Here is a tiny trained network, its code and every weight. The questions are about switching its units off for an input and a class, where a switched-off unit gives its printed mean instead of its output.

import numpy as np


def w(rows, s, z=0):
    codes = np.array(rows[::2]) - 128.0
    scale = np.full(codes.shape[1], s)
    scale[-1] = z or s
    return codes * scale


def f(y):
    return y / 2 * (1 + np.tanh(0.7978845608 * (y + 0.044715 * y**3)))


def log_softmax(a):
    a = a - a.max(-1, keepdims=True)
    return a - np.log(np.exp(a).sum(-1, keepdims=True))


def net(x, mask):
    res = np.array(x, float).reshape(1, 3) / 4 @ E
    y = f(res @ A[0][:, :-1].T + A[0][:, -1])
    res = res + np.where(mask, y, B[0][:, -1]) @ B[0][:, :-1]
    return log_softmax(res[-1] @ U[:, :-1].T + U[:, -1])


A, B = {}, {}
E = w([
[130,189,133,128,62,182,160,110,127],'x0',
[108,118,79,4,120,134,96,86,206],'x1',
[202,106,46,103,135,113,159,113,57],'x2',
],0.016)
A[0] = w([
[16,131,151,160,134,155,66,158,155,254],'neuron 1',
[144,98,146,218,255,64,135,214,122,205],'neuron 2',
[118,211,89,110,62,148,86,83,173,137],'neuron 3',
[107,182,132,186,50,181,173,137,93,163],'neuron 4',
[134,62,139,117,122,105,39,144,185,114],'neuron 5',
[100,40,99,23,214,115,96,76,173,213],'neuron 6',
[201,106,4,132,99,129,167,98,69,212],'neuron 7',
[34,191,147,174,129,182,85,182,145,229],'neuron 8',
[93,77,215,149,137,108,76,209,171,153],'neuron 9',
[177,209,139,58,51,223,198,99,162,131],'neuron 10',
],0.008,0.0048)
B[0] = w([
[184,192,149,58,182,217,195,109,145,225],'neuron 1',
[101,181,65,105,208,186,196,36,41,244],'neuron 2',
[125,153,83,71,143,126,219,33,125,192],'neuron 3',
[213,108,218,150,140,157,183,242,198,207],'neuron 4',
[42,67,200,125,126,189,140,167,165,181],'neuron 5',
[1,70,134,100,85,154,70,136,122,253],'neuron 6',
[82,53,191,209,88,8,76,122,28,245],'neuron 7',
[218,135,113,66,145,131,144,163,196,218],'neuron 8',
[132,124,103,112,201,189,82,68,188,207],'neuron 9',
[156,230,154,149,152,65,179,39,33,221],'neuron 10',
],0.0075,0.014)
U = w([
[137,213,63,62,193,192,189,89,112,204],'0',
[113,136,50,139,129,107,191,66,18,188],'1',
[87,95,185,80,122,197,118,152,186,191],'2',
[79,86,60,122,73,98,5,169,110,92],'3',
[227,146,177,124,107,172,206,200,173,7],'4',
[163,158,253,244,62,77,123,170,98,60],'5',
],0.0078,0.0016)

Each question gives the input, the list of numbers given to net, and the class t.
The units are the neurons (one row each of A and B). Each row of codes is followed by its name. A weight is (code - 128) times the scale printed after its matrix; where a second scale follows, it is the last column's (A, B and U).
mask holds one flag per neuron, in row order. A switched-off neuron (its flag False) gives its mean, the last column of its row in B, instead of its output. The means were averaged over made-up inputs and are rounded, as every weight is.
A unit's drop is (log p(t) with every unit on - log p(t) with that unit switched off) / (log p(t) with every unit on - log p(t) with every unit switched off).
The circuit of an input: a set's keep is (log p(t) with only the set's units on - log p(t) with every unit switched off) / (log p(t) with every unit on - log p(t) with every unit switched off). Starting from all 10 units, units are removed one at a time, each time the one whose removal leaves the highest keep (on an exact tie, the one counted first), for as long as the keep stays at least 0.8.
circuit, biggest first: the units of the circuit, biggest drop first
top k neurons: the k neurons with the biggest drops, biggest first
drop when u is switched off: that unit's drop, to one decimal
input [1,3,-7], class 0: circuit, biggest first => neuron 1
input [3,6,-6], class 0: top 2 neurons => neuron 3; neuron 10
input [1,-4,-5], class 4: circuit, biggest first => neuron 4; neuron 8
input [8,-1,3], class 5: top 2 neurons => neuron 4; neuron 2
input [0,5,3], class 3: top 2 neurons => neuron 2; neuron 6
input [2,7,7], class 1: top 2 neurons => neuron 10; neuron 3
input [4,0,-6], class 4: top 4 neurons => neuron 2; neuron 4; neuron 8; neuron 6
input [1,-3,8], class 5: top 2 neurons => neuron 7; neuron 3
input [3,-8,5], class 5: circuit, biggest first => neuron 4; neuron 7
input [-6,4,0], class 2: top 2 neurons => neuron 7; neuron 5
input [6,0,2], class 5: circuit, biggest first => neuron 2; neuron 1
input [1,-1,-5], class 4: top 2 neurons => neuron 2; neuron 6
input [-6,1,4], class 3: top 2 neurons => neuron 10; neuron 6
input [-5,8,-1], class 2: circuit, biggest first => neuron 5
input [0,-6,-4], class 0: top 3 neurons => neuron 2; neuron 9; neuron 7
input [0,4,6], class 3: top 2 neurons => neuron 2; neuron 6
input [5,-1,-3], class 4: drop when neuron 4 is switched off => 0.3
input [8,-1,-2], class 4: drop when neuron 4 is switched off => 1.0
input [2,-4,8], class 5: drop when neuron 7 is switched off => 0.3
input [-7,-3,-1], class 0: circuit, biggest first => neuron 7
